The symbols move the elements like this.
JL: ^>MN, +>QJ, !>HS, §>TN, $>LL
TG: ^>GM, +>NG, !>GZ, §>FF, $>LJ
LT: ^>GF, +>JC, !>BP, §>NG, $>SJ
HR: ^>GG, +>GZ, !>PC, §>JQ, $>RZ
MG: ^>LB, +>CN, !>NQ, §>HF, $>BL
ZZ: ^>QM, +>SJ, !>NH, §>LJ, $>PQ
ZF: ^>TB, +>GL, !>QJ, §>MB, $>TD
GM: ^>DM, +>LT, !>MC, §>TG, $>ZZ
JD: ^>CZ, +>QC, !>JJ, §>TQ, $>JL
FQ: ^>JJ, +>MB, !>TN, §>GG, $>DR
CM: ^>NQ, +>LL, !>RT, §>DN, $>GL
MJ: ^>LJ, +>LH, !>CD, §>QJ, $>CG
HS: ^>CN, +>TD, !>LL, §>DR, $>JD
LL: ^>FR, +>MF, !>JD, §>PJ, $>JJ
MC: ^>MB, +>BP, !>ZZ, §>GZ, $>NH
NQ: ^>TH, +>FR, !>BL, §>CM, $>FH
NH: ^>JH, +>GJ, !>PQ, §>NB, $>GM
JH: ^>TD, +>ZN, !>HT, §>NH, $>DM
CN: ^>RZ, +>CD, !>FR, §>HS, $>CZ
FF: ^>TG, +>BL, !>TB, §>QC, $>MJ
DM: ^>QC, +>GF, !>MB, §>GM, $>QM
LJ: ^>ZZ, +>GQ, !>NB, §>MJ, $>FM
FH: ^>DQ, +>JQ, !>LH, §>GL, $>MG
CZ: ^>FJ, +>FF, !>JQ, §>JD, $>MN
JQ: ^>HR, +>TB, !>MN, §>JJ, $>CN
PG: ^>LH, +>JL, !>HF, §>TR, $>CM
ZN: ^>HF, +>DR, !>DN, §>GJ, $>GF
DQ: ^>BP, +>HR, !>GQ, §>FH, $>LB
BP: ^>ZS, +>GG, !>SJ, §>DQ, $>GJ
SJ: ^>TR, +>JR, !>GJ, §>GQ, $>DH
HF: ^>MG, +>HS, !>CM, §>ZN, $>RT
TN: ^>JL, +>QM, !>DR, §>JR, $>PJ
GL: ^>FH, +>JJ, !>PG, §>ZS, $>HF
TD: ^>CD, +>HF, !>MF, §>JH, $>QC
LH: ^>GQ, +>MN, !>MG, §>PG, $>NQ
DN: ^>CM, +>PJ, !>GF, §>DH, $>ZS
FR: ^>SQ, +>CG, !>CZ, §>LL, $>JQ
DR: ^>HS, +>JH, !>PJ, §>ZR, $>TQ
ZS: ^>GL, +>FQ, !>TR, §>BP, $>ZN
JJ: ^>JQ, +>ZF, !>JL, §>FQ, $>HS
FM: ^>PQ, +>TH, !>TG, §>CG, $>GZ
QC: ^>FF, +>RT, !>ZF, §>DM, $>QJ
PJ: ^>LL, +>HT, !>TQ, §>LG, $>FQ
DH: ^>DN, +>LG, !>LT, §>TH, $>BP
RZ: ^>ZR, +>NB, !>SQ, §>CN, $>FJ
LB: ^>GJ, +>RZ, !>TH, §>MG, $>NG
SQ: ^>LG, +>FM, !>FJ, §>FR, $>HR
TB: ^>GZ, +>FH, !>MJ, §>ZF, $>CD
JC: ^>TQ, +>GM, !>GG, §>FJ, $>JR
MN: ^>PC, +>MJ, !>CN, §>JL, $>FR
GG: ^>FQ, +>MC, !>JR, §>HR, $>ZR
ZR: ^>DR, +>NH, !>LG, §>RZ, $>JC
JR: ^>TN, +>ZZ, !>ZR, §>PC, $>LG
GZ: ^>MC, +>DQ, !>LJ, §>TB, $>NB
NB: ^>NH, +>LB, !>FM, §>CD, $>TG
LG: ^>PJ, +>PQ, !>JC, §>SQ, $>GG
TR: ^>PG, +>TN, !>ZN, §>SJ, $>DN
QM: ^>QJ, +>TR, !>JH, §>ZZ, $>HT
TQ: ^>JD, +>DM, !>FQ, §>JC, $>TN
FJ: ^>JC, +>TG, !>HR, §>CZ, $>PC
CG: ^>FM, +>NQ, !>FF, §>MF, $>TB
CD: ^>NB, +>MG, !>CG, §>TD, $>FF
TH: ^>DH, +>SQ, !>NG, §>NQ, $>DQ
RT: ^>BL, +>JD, !>GL, §>GF, $>PG
GF: ^>RT, +>TQ, !>ZS, §>LT, $>TR
PQ: ^>HT, +>DH, !>GM, §>FM, $>MC
NG: ^>LT, +>FJ, !>DQ, §>BL, $>GQ
GJ: ^>ZN, +>ZR, !>DH, §>LB, $>LT
MF: ^>CG, +>CM, !>QC, §>HT, $>ZF
BL: ^>NG, +>CZ, !>FH, §>RT, $>LH
MB: ^>ZF, +>ZS, !>QM, §>MC, $>JH
PC: ^>JR, +>LJ, !>RZ, §>MN, $>SQ
HT: ^>MF, +>DN, !>DM, §>PQ, $>MB
QJ: ^>MJ, +>PG, !>TD, §>QM, $>MF
GQ: ^>SJ, +>PC, !>LB, §>LH, $>TH

In the rows, 44 means zero.

The rows follow the links: the fewer symbols apart two elements are, the more alike their rows tend to be.

Each row is also shifted at random along 2 hidden directions that mean nothing.

Some elements, each with a row of numbers:
GJ
34	53	50	33	52	33	49	41	29	48	30	55	41	39	51	20	32	44	50	36	24	47	41	47	49
QJ
41	50	49	34	33	41	32	38	53	26	45	35	32	78	44	58	46	39	49	48	54	45	34	31	31
BP
63	26	60	69	48	38	70	40	38	33	41	31	35	7	37	25	26	48	32	24	38	54	47	48	53
LB
33	56	46	39	59	45	52	27	35	42	39	49	49	43	57	18	43	47	56	46	32	44	51	46	50
CM
47	50	21	40	50	20	37	41	21	43	34	66	39	34	53	42	55	32	35	36	25	40	43	31	50
DR
30	34	42	32	40	53	49	50	40	65	32	40	48	53	31	40	38	34	48	40	44	26	31	50	32
NQ
29	64	16	41	57	41	44	36	33	43	51	43	52	55	51	39	67	45	47	45	43	45	57	41	48
HF
32	65	26	26	47	34	38	27	30	37	34	47	36	66	43	35	52	37	44	39	34	36	40	37	37
JH
40	33	51	33	40	30	40	59	48	45	29	62	34	51	51	43	31	37	49	40	37	42	24	26	40
LJ
46	47	66	41	42	55	40	36	63	31	48	41	37	56	56	38	37	49	62	57	51	55	46	46	44
HT
44	22	43	39	45	24	44	70	43	50	33	64	42	31	52	46	37	39	42	39	39	45	29	25	48
FM
38	49	42	34	48	40	32	58	49	53	53	71	53	42	70	45	46	50	55	54	41	54	48	34	57
GG
76	36	72	50	34	41	35	49	43	54	39	65	41	3	34	40	22	50	32	40	32	48	41	57	46
TD
39	32	37	41	44	35	45	46	50	39	33	47	38	65	47	47	51	30	54	54	43	38	27	22	34
JJ
47	50	36	46	31	60	41	35	50	43	48	20	43	62	22	70	57	40	35	43	58	34	45	54	31
LT
49	37	43	54	51	33	56	52	32	46	46	47	44	11	46	32	32	50	35	25	39	49	52	50	63
NG
58	21	41	82	61	49	77	44	36	43	51	37	54	-5	47	25	52	44	36	39	43	52	55	42	60
LG
31	50	43	30	43	53	39	62	36	68	45	57	58	33	44	42	39	48	44	44	43	35	46	56	52
MB
41	55	53	25	28	32	29	56	53	27	50	37	31	67	43	68	34	52	43	34	58	46	35	44	38
MG
27	34	29	66	62	57	78	24	40	40	39	15	54	51	44	20	66	33	54	51	47	39	50	38	41
QM
32	43	58	30	34	40	44	47	53	37	45	29	30	70	40	53	32	41	50	39	57	41	29	38	34
DH
9	57	32	26	50	45	56	50	28	49	51	30	58	55	47	39	44	56	52	30	51	39	56	58	55
PQ
24	29	43	35	46	42	53	70	49	51	44	45	52	43	56	44	40	51	59	42	53	46	43	40	56
HR
51	64	57	40	39	65	29	39	55	48	55	42	49	45	38	52	41	59	43	54	45	50	58	69	43
LH
47	49	43	59	50	52	58	19	41	24	43	27	38	52	39	29	54	42	48	49	40	48	50	41	38
PG
41	45	36	55	44	44	62	23	37	27	36	18	36	61	27	37	52	34	42	42	47	36	40	40	27
ZR
29	35	54	38	49	59	58	51	48	68	34	38	53	39	38	28	32	44	56	47	42	32	38	53	45
NH
37	20	60	45	51	40	62	61	50	50	33	54	43	30	52	28	23	41	56	43	40	45	31	33	50

Complete each set of four: the symbols that take the first to the second take the third to the fourth, perhaps in another order.
Answers are names.
A 62	64	47	45	36	55	20	26	50	42	49	47	43	46	36	60	50	49	37	52	43	46	54	58	41
B 63	53	34	50	42	49	24	40	43	55	53	60	54	25	40	59	59	47	31	57	40	44	53	50	49
C 75	18	70	72	52	62	54	34	50	53	34	52	42	5	38	17	33	40	44	56	30	49	40	47	39
D HR

A 36	74	17	18	46	18	25	38	23	43	41	66	39	59	53	49	53	40	36	37	29	40	43	36	46
B 65	50	28	60	54	30	42	30	31	37	46	58	42	15	51	41	57	45	29	45	31	58	56	39	53
C 73	65	55	36	35	7	16	40	25	27	31	76	14	21	43	43	21	46	20	21	16	53	41	46	49
D PG

A 57	34	51	54	46	40	35	61	54	42	57	61	48	22	64	50	43	54	46	51	44	60	52	37	61
B 25	41	65	34	35	54	58	48	59	35	46	19	40	73	45	45	28	51	63	42	62	45	38	45	42
C 47	39	53	47	52	64	44	39	44	65	38	59	54	29	48	21	42	45	51	60	31	43	43	51	45
D JC

A 75	49	49	55	40	51	25	31	47	45	47	56	44	29	38	52	48	47	31	57	37	50	48	49	38
B 64	38	41	61	33	52	34	39	48	44	42	33	39	37	22	59	46	38	29	43	45	38	41	50	29
C 50	38	44	52	37	60	48	28	51	45	32	30	38	58	24	46	48	31	38	50	44	30	34	44	22
D TN

A 48	45	37	36	41	49	35	35	41	59	31	54	46	57	35	48	53	32	44	55	32	28	33	43	30
B 51	21	41	65	36	48	53	47	57	25	49	21	38	52	35	63	51	38	40	46	67	46	37	32	33
C 31	51	55	31	50	50	39	46	55	43	47	53	45	58	65	32	42	49	69	61	45	48	45	38	46
D DQ

A 57	46	46	43	37	24	46	41	32	28	36	41	24	32	34	45	30	44	28	23	38	46	42	48	43
B 47	49	54	54	54	50	61	22	40	37	43	33	42	40	50	17	39	44	52	40	35	50	54	47	45
C 49	25	57	52	43	32	47	71	52	47	49	51	45	21	51	49	33	50	44	37	49	55	45	41	59
D TB

A 62	74	45	36	50	24	17	39	25	42	55	81	40	17	60	40	39	60	32	40	24	62	64	54	66
B 67	41	37	60	47	51	34	41	45	56	51	55	54	21	40	56	61	47	31	54	40	43	47	43	49
C 44	63	69	23	35	54	28	41	46	54	39	50	42	53	35	38	22	54	48	43	37	43	43	65	38
D LJ

A 37	32	28	49	52	45	44	53	56	43	53	43	55	55	58	51	67	42	53	58	51	45	45	26	47
B 31	19	42	65	57	61	69	63	54	48	54	32	65	36	57	38	55	45	59	54	57	48	49	33	56
C 55	37	54	45	42	25	52	33	30	34	28	53	24	29	36	27	23	36	35	28	25	45	32	41	37
D PG

A 55	36	43	61	47	38	59	22	36	28	33	32	30	42	32	31	46	31	39	43	37	39	36	35	33
B 29	41	18	57	61	54	64	35	34	43	47	24	57	45	46	34	72	37	47	49	52	40	56	38	49
C 63	33	56	57	46	45	44	33	62	29	41	50	31	42	51	36	45	37	46	61	38	56	36	26	34
D FM

A 57	44	27	35	42	33	20	47	36	66	32	78	48	33	40	54	54	35	31	49	23	33	37	38	39
B 14	56	36	21	43	63	47	63	42	69	47	36	65	60	40	50	46	56	54	44	57	29	53	62	49
C 61	20	49	75	44	51	54	41	60	28	52	31	37	37	44	52	55	41	40	58	56	56	44	30	42
D MB

A 68	39	42	71	50	40	50	22	39	24	53	39	33	24	41	34	51	44	30	45	37	53	52	41	46
B 61	39	49	48	37	22	46	44	27	28	35	43	25	25	33	41	28	42	28	23	40	46	39	44	45
C 53	42	46	36	41	46	32	63	42	60	51	59	55	19	39	49	31	54	35	37	45	44	48	61	54
D CZ

A 35	40	32	30	41	44	40	60	38	71	35	55	52	38	39	52	45	41	38	36	42	30	37	51	45
B 49	49	62	37	32	56	39	50	49	50	51	38	48	41	33	54	28	56	41	41	52	42	48	69	42
C 26	21	38	54	52	42	78	44	33	45	30	26	44	42	35	23	42	32	45	28	41	33	33	32	38
D LT

A 42	44	66	41	35	65	47	39	49	56	38	33	48	45	30	36	25	49	49	42	45	36	39	62	41
B 62	26	43	57	45	42	42	39	42	63	25	67	43	26	34	33	49	25	38	51	22	33	28	30	32
C 38	46	32	42	41	28	51	55	28	39	47	32	42	36	38	50	44	48	27	17	48	40	47	46	52
D FH

A 33	47	40	34	51	30	50	54	26	52	39	58	49	24	54	30	36	47	45	33	33	45	50	47	62
B 53	48	46	44	36	24	43	42	31	30	40	40	27	33	34	45	29	43	28	22	36	49	38	48	45
C 48	39	23	55	45	32	49	39	31	33	49	35	46	39	38	51	62	39	26	32	47	40	48	40	44
D LH

A 62	21	71	59	40	36	52	59	56	34	48	49	34	18	43	43	26	48	42	39	50	58	40	39	52
B 40	37	58	34	29	35	43	50	56	34	37	37	25	64	43	49	27	42	49	42	50	42	29	37	33
C 67	18	50	56	40	17	36	72	48	42	39	65	36	12	48	55	32	40	29	36	39	55	31	25	51
D ZF

A 36	47	34	33	29	47	34	64	43	61	48	34	55	49	34	70	42	49	30	32	57	34	44	57	41
B 29	55	12	41	40	38	45	40	33	31	52	21	47	61	38	60	64	44	36	34	59	34	51	48	41
C 44	37	58	38	32	56	48	41	48	57	29	30	42	52	25	45	31	39	39	41	45	30	31	53	29
D PG

